Rows, each followed by one of two labels for a hidden trait (new trait and labels in each part):
(in the rows, 128 means zero)
[145 143 124 211 135 105 169 131 146 110 139  94 126 246 147 133  90 128
 131 137  47  95 107 126]
G
[ 84 132 132 110 144 155 132 126 147 119 143 107 133 200 159 131  96 169
 130 157 122 107 124 161]
G
[133 147 135 215 113 107 133 130 143 101 135 123  96 222 141 130 115 127
 132 134 129  70 123 127]
X
[ 89 124 170 170 228 131 146 130 139  21 139   9 127 228 170 148  96 130
 128 142 128 136 115 121]
G
[127 133 145 129 136 122 135 129 136 114 125  86 129 140 145 131 109 129
 125 140 130 134 129 145]
X
[127 169 163 212 129  92 116 128 182 132 134 125 127 135 125 128 127  97
  87 130  48 128 125 114]
G
[ 90 154 132 150 206 105 142 133 127  71 127  88 125 134 126 127 107 132
 129 137 139 126 140 172]
G
[119 145 149 115 112 105 121 126 114  80 116 104 126 107 140 131 131 127
 127 128 125  90 143 178]
G
[118 127 176 144 152 133  52 102 228 137 145  71 126 157 138 138 172 131
 131 121 130 137 116 125]
G
[162 135 103 194  95 132 186 128 138 151  97 110 127 131 121 127 124  94
 142 144  40  97 113 128]
G
[129 131 125 181 109 126 128 110 148 163 109 153 100  98 118 137 177  92
  80 114 136  63 134 126]
G
[119 124 146 185 166 130 152 128 168  87 171  68 124 204 157 137  84 131
 133 148 132 142 110 122]
X
[ 71 174 131 209 198  98 134 128 143  44 154  62 120 155 137  94  94 151
 133 134 126 106 122 178]
G
[ 89 144 179 122 121 156 129 129 128 134 145 141 138 147 142 128 134 130
 151 128 128  90 130 162]
G
[ 97 134 131 142 179 127 139 129 137  43 133 116 133 191 130 149 144 129
 129 128 153  88 122 169]
G
[ 93 124 158 146 135 108 131 133 125  89 140 110 130 174 159 128 118 129
 128 135 156 129 148 180]
X
[ 99 141 145  96 119 109 134 127 101  88  95 116 127 126 141 126 128 128
 126 125 145 122 135 170]
G
[111 132 141 129 131 129 143 129 122 125 127 130 126 124 130 126 118 131
 123 129 141 131 127 131]
X
[125 202 128 214 121  80  68 101 121 153 126 136 128 118 122 129 178  98
  88 127  47 121 127 124]
G
[122 133 139 151 174 144 152 122 145  99 153  46 125 174 146 106  74 131
 139 155 133 122 128 124]
G
[107  79 169 139 255 127  91 128 165  85 179 103 127 146 150 109 127 110
 128 113 179 166 166 191]
X
[100 115 126 127 135 118 124 128 127 127 131 132 128 120 142 118 129 120
 131 122 150 126 158 182]
X
[125  83 137 166 164 133 135 130 174  92 200  60 127 191 148 116 103 112
 139 150 176 163 109 186]
X
[129 138 156 136 186 129 128 130 129  38 111  47 131 182 160 153 123 131
 129 140 157  84 122 170]
G
[100 107 124 125 215 116 124 127 122 132 121  92 126 138 145 128 124 117
 132 124 154 111 153 129]
X
[ 92 131 138 151 148 109 143 132 134  32 138  26 126 173 167 150 104 130
 134 138 161  97 118 131]
G
[126 130 168 218 107  69  60 102 118 157  55 124 130 198  88 126 183 126
  87 110  46 124 134 118]
G
[133 136 127 119 128 124 125 131 113  49 100  56 133 172 123 128 133 131
 122 138 155  87 132 128]
G
[125 135 159 152 193 129 144 131 145 103 142  49 124 168 141 130  83 137
 139 137 134 111 131 164]
G
[134 138 149 227 152 131 164 121 160 120 155  99 112 182 150 140  99 101
 111 150  56  82 109 123]
X
[126 127 129 174 124 138 129 107 125 134 106 140 110 111 121 136 131 129
 127 130  61 127 135 117]
X
[ 85 128 131 144 143 127 138 133 137  54 137  75 126 171 154 129 105 121
 126 134 129 137 144 128]
X
[140 127 156 204 148 104 146 116 140 112 138 126 126 159 140 134 116  94
 129 136  55 132 121 119]
X
[ 77 126 134 144 140  99 141 130 140  43 148  56 125 154 141 129  86 144
 131 152 123 128 124 172]
G
[124 129  96 204 151 128 138 113 163 135  99 102 147 255 132 130  82  88
 132 135  50 107 101 138]
G

New part:
[153 152 108 122 165 148 123 120 151 139 124 135 128 133 130 156  84  98
 110  93 113 111 108 134  94 117 100]
E
[119 116 151  94 186  99 119 106 134 131 134 106 190 141 107 168 188 146
 133 171 110 160 120 107  66 149 127]
T
[147 147 108 119 151 158 125 120 151 143 122 130 130 128 120 159  82 114
 110  92 116 108 117 138  99 129 108]
E
[131 133 118 121 133 115 121 132 115 132 125 140 119 130 138 135 110 104
 125 116 152 131 117 118 113 118 127]
E
[ 63 108 137 165  46 198 148 133 111 117 145 139 140  94  71 101  33 218
 163  78 143 135 122 157 121 133 110]
T
[120 179 120 120 166  96 134 141 113 141 133 107 123 161 133 130 126 174
 125 129 116 166 103 129 178 123 101]
E
[108 166 135  97 175 154 134 129  93 131 118 146 115 166 170  83 189 197
 133 138 151 142  94 169 169  67 107]
T
[118 141 123 121 122 120 124 130 127 136 126 131 128 123 139 132 119 107
 133 126 155 113 113 124  98 112 127]
E
[ 60 124 160 168  45 196 141 140 102 124 148 126 132  98  87  96  54 200
 176  90 165 152 120 159 134 119 105]
T
[132 125 111 130 117 120 121 131 113 133 128 142 128 120 136 136 111 120
 122 116 147 133 122 118 118 114 125]
E
[129 140 122 129 127 126 117 134 120 133 127 151 123 114 150 132 130 110
 124 125 159 132 117 126 116 113 127]
E
[125 106 103 133 125 117 125 126 113 138 125 142 123 106 134 139 102 109
 106 116 139 128 134 123 118 107 119]
E
[155 161 113 103 136 157 118 129 153 142 128 146 119 141 126 156 104 105
 114 102 134 119 112 142  88 118 106]
E
[ 70 118 159 158  42 195 143 139 111 128 144 128 144  95  89  95  50 229
 166  95 166 150 122 160 133 128 112]
T
[116 177 122 119 161  98 131 144 119 144 138 112 123 154 139 123 132 168
 123 132 116 163 100 122 178 121 101]
E
[ 61 107 138 177  31 186 148 131 109 117 143 138 136  93  71 102  23 223
 163  70 149 143 122 153 127 128 112]
T
[121 159 137 118 185  95 113 147 140 140 141 125 113 159 149 122 136 144
 164 125 122 156 107 123 150 124 107]
E
[109 170 119 121 159  96 138 146 117 144 141 108 134 158 126 121 130 165
 116 134 109 160 105 121 180 114  97]
E
[107 159 136  92 176 156 129 133  98 127 115 150 118 164 175  76 178 204
 127 129 143 150  97 171 162  72 103]
T
[ 61 117 159 152  36 193 144 139 112 130 144 120 147  96  87  84  30 216
 151  94 162 142 125 157 148 136  99]
T
[106 160 109  96 190 148 137 136  87 120 111 153 114 147 166  89 146 187
 115 139 142 157 100 164 163  67 109]
T
[ 63 137 159 173  56 200 134 138  92 116 157 124 122 102  92 109  55 183
 186  90 170 156 109 165 142 113 100]
T
[126 152 140 118 181  99 111 148 140 140 141 121 112 162 152 125 148 146
 160 136 129 152 106 119 159 121 103]
E
[ 70 129 159 148  38 199 137 140 120 116 152 136 136 113  94  88  63 227
 172  96 172 155 113 157 139 137 113]
T
[117 158 133 114 165 104 130 145 130 142 140 118 115 156 127 122 124 153
 143 133 105 151 112 120 162 124  98]
E
[107 144 115 108 181 152 139 131  82 121 105 154 126 139 163  89 129 200
 113 122 125 148 107 169 171  74 108]
T
[129 119 155  89 173 101 112 107 142 135 153 105 184 134 126 163 202 149
 139 179 122 140 118 107  59 147 129]
T
[119 171 119 104 160  96 132 138 119 144 139 115 144 133 125 121 138 160
 130 135 115 159 103 127 169 116 104]
E
[ 96 153 147  92 157 159 141 125  82 136 115 140 118 161 150  82 184 199
 127 124 143 130 106 166 174  69 107]
T
[109 100 144 104 183 102 126 103 129 135 130 102 195 131  91 162 167 134
 124 160  96 142 132 105  63 145 124]
T
[104 145 110 101 175 148 146 127  86 123 105 155 119 149 161  89 138 199
 107 126 123 138 111 165 174  70 110]
T
[ 98 144 113 101 172 148 143 133  82 121 105 154 118 142 154  92 120 193
 105 123 122 140 115 159 174  73 109]
T
[108 192 163  67 151 156 120 135 101 132 124 153 105 191 186  68 232 203
 152 152 172 150  88 171 171  67 117]
T
[116 125 161  82 174  95 111 107 134 136 149 105 184 144 128 164 204 139
 138 176 121 146 117 106  47 148 131]
T
[ 61 138 146 175  64 198 137 137 100 116 152 129 114 102  93 108  62 204
 178  94 165 157 102 158 131 118  98]
T
[ 65 125 151 174  39 194 140 137 112 116 153 133 130  97  78 105  52 216
 175  90 162 150 115 159 134 122 105]
T

Part 3:
[121 246 126 135 142 209 115 131 152 129  80 130 131 148 124 121 109 145
 122 120 121 185 122 136 124 139 101 140 139 128 136 146 138  85 102 127
 129 116 137 133 213  87 124 144 106 116  84 165 131  97 117 122 104  92
 125 116 136 131 120 146 134 158 138 175 112]
M
[ 92 202 129 132 121 138 117 121 156 147 121 151 138 134 124 146 126  96
 133  81 183 124 135 149 160 132 114 135 142 136 135 127 126 126 104 115
 122  63 135 113 220  99 121 146 113 126  86 135 127 125 125 124  47 127
 138  99 138 129 149 141  84 110 126 173 116]
M
[103 128 136 134 124 136 128 171 145 150  84 157 135 138 124 199 141  97
 131 161 108 115 121 133 154 126 151 140 142 130 145 148 135 194 125 123
 118  73 115 151 147 112 131 200 112 136  71 142 126 155 127 139  72  92
 157 139 138 125 119 142 139  99 124 227 125]
M
[ 97 175 126 105 102 222 128 192 138 123 164 135 127 114 128 159 155 109
 128 124 236  77 116 144 144 124 210  90 147 140 157 162 125   1 126  81
 118  57 130 101 161  93 130 101 131 120 108 158 130  99 129 125 123 139
 139  67 137 125 112 140 120 149 156 177  83]
P
[121  17 147 137 149 208 121 108 138 136 102 137 129 145 146 159  85 137
 137 100  74 185 125 126 119 131 103 172 144 154 126  77 147 147  97 115
 120  86  97 116 169  97 138 204 114 128  44 136 120  89 135 150  72 127
 126 147 121 125 160 159 138  90  98 201 144]
P
[103 245 125 136 109  72 130 179 147 167  62 132 119 135 114 143 155 118
 116  91  73 106 145 133 135 143 152 114 128 102 145 117 123 244  97 168
 116 142 137 127 201 128 128 162 110 145  91 114 134 141 125 122  66 107
 156  94 137 139 125 139  50 172 136 162 109]
M
[ 81 137 136 131 117 120 123 156 143 161 131 134 133 144 142 201 117 107
 127 112 187 209 128 145 172 136 129 154 131 130 149 145 127 178 141 154
 108  61  94 113 220 129 117 148 105 128  78 121 122 157 135 137 110 113
 167 102 132 129 119 152  75  89 129 172 133]
P
[110 255 118 130 121 140 112 136 164 156  74 129 134 143 119 152 122 113
 123  70 143 121 135 144 163 147  81 137 142 123 141 154 129 178 110 128
 114  86 130 123 253  96 122 152 101 128  70 137 132  92 116 118  41  94
 152  93 142 132 127 154  84 149 135 189 108]
P
[107 160 137 131 132 144 127 133 136 135 110 142 131 135 126 145 123 123
 127 128 118 140 128 135 134 127 136 136 134 133 134 125 130 127 115 131
 126  99 119 128 156 114 127 156 121 129  84 141 125 141 128 131 101 118
 135 122 131 128 138 135 119 123 128 161 118]
M
[101 204 123 137 143 189 121 120 156 130 105 124 128 145 131 120 106 147
 125 129 128 210 129 126 119 133 121 141 135 126 140 150 141 102 102 135
 131 129 138 148 211 103 125 145 108 117 114 155 129 132 121 119 110 101
 127 146 131 131 138 140 145 119 132 161 136]
M
[ 95 233 158 137 150 227 130 184 111 133 101 166 138 159 138 182 108 123
 123 167 157 250 106 127 145 122 208 162 126 163 131  85 134  52 100 118
 120  75  93 102 168 110 114 167 110 120   2 173 112 213 126 159 195 101
 123  79 123 124 103 136  87 128 142 167 128]
P
[ 99 143 136 119 107 159 136 199 125 139 121 145 123 127 126 186 153 109
 124 179 120  88 117 122 133 120 215 111 138 125 151 153 135 116 126 115
 118  99 106 140 118 123 133 162 130 132  76 147 122 161 129 134 153 112
 159 113 134 126 108 133 132 115 141 195 106]
P
[105  31 138 122 116 193 124 158 144 154 124 126 120 136 143 176 114 117
 133  96 114 123 128 123 134 134 143 136 146 136 147 112 144 159 107 116
 109  86  98 115 194 109 141 178 113 129  59 126 125  91 134 141  76 126
 148 119 125 128 140 162 114 106 113 203 125]
P
[ 83 143 136 132 119 121 123 143 139 160 128 136 134 140 137 182 119 112
 128 107 178 202 131 143 171 134 127 150 133 134 147 131 127 164 139 144
 109  70  96 113 217 128 118 145 108 129  70 122 124 152 135 133  97 114
 165 105 131 129 130 148  76  91 129 162 129]
P
[116 126 136 139 131 138 124 158 148 147  71 161 140 138 123 190 133  98
 134 161 101 126 122 132 159 127 138 150 142 140 138 133 141 193 121 120
 119  68 123 152 151 102 131 215 104 134  56 140 130 144 124 146  48  89
 139 141 137 125 124 143 140 107 116 223 137]
M
[117 255 122 141 138 122 110 114 163 154  55 132 136 151 119 135 107 125
 123  70 105 137 136 147 162 148  55 154 141 126 135 137 130 197 102 151
 116  87 132 122 255  95 119 169  96 124  55 145 133  98 114 122  23  89
 144 103 141 133 137 157  79 151 129 187 118]
P
[108 103 144 135 132 180 122 153 144 159  90 142 125 149 137 170 103 114
 128  92  92 167 130 118 137 136 134 153 140 137 135  89 146 193  88 124
 112  93 102 120 222 106 136 197 104 131  25 132 121 125 128 145  76 112
 144 115 125 130 142 158  97 111 107 204 136]
P
[122 163 132 137 136 115 131 137 129 129  83 134 125 129 123 125 131 147
 124 129  83 151 132 140 117 131 142 135 131 131 136  94 127 131 110 153
 131 132 137 117 119 112 131 151 124 135 105 134 132 119 132 131 101 128
 124 120 130 131 136 134 102 159 131 145 119]
M
[102  80 127 132 114 108 123 159 160 159  97 147 135 129 125 205 144  89
 135 142 126  92 130 137 165 130 127 138 144 125 150 167 137 222 137 126
 113  66 121 155 163 113 134 197 107 137  91 121 133 127 129 134  22  97
 163 146 141 126 127 148 134  92 118 229 131]
M
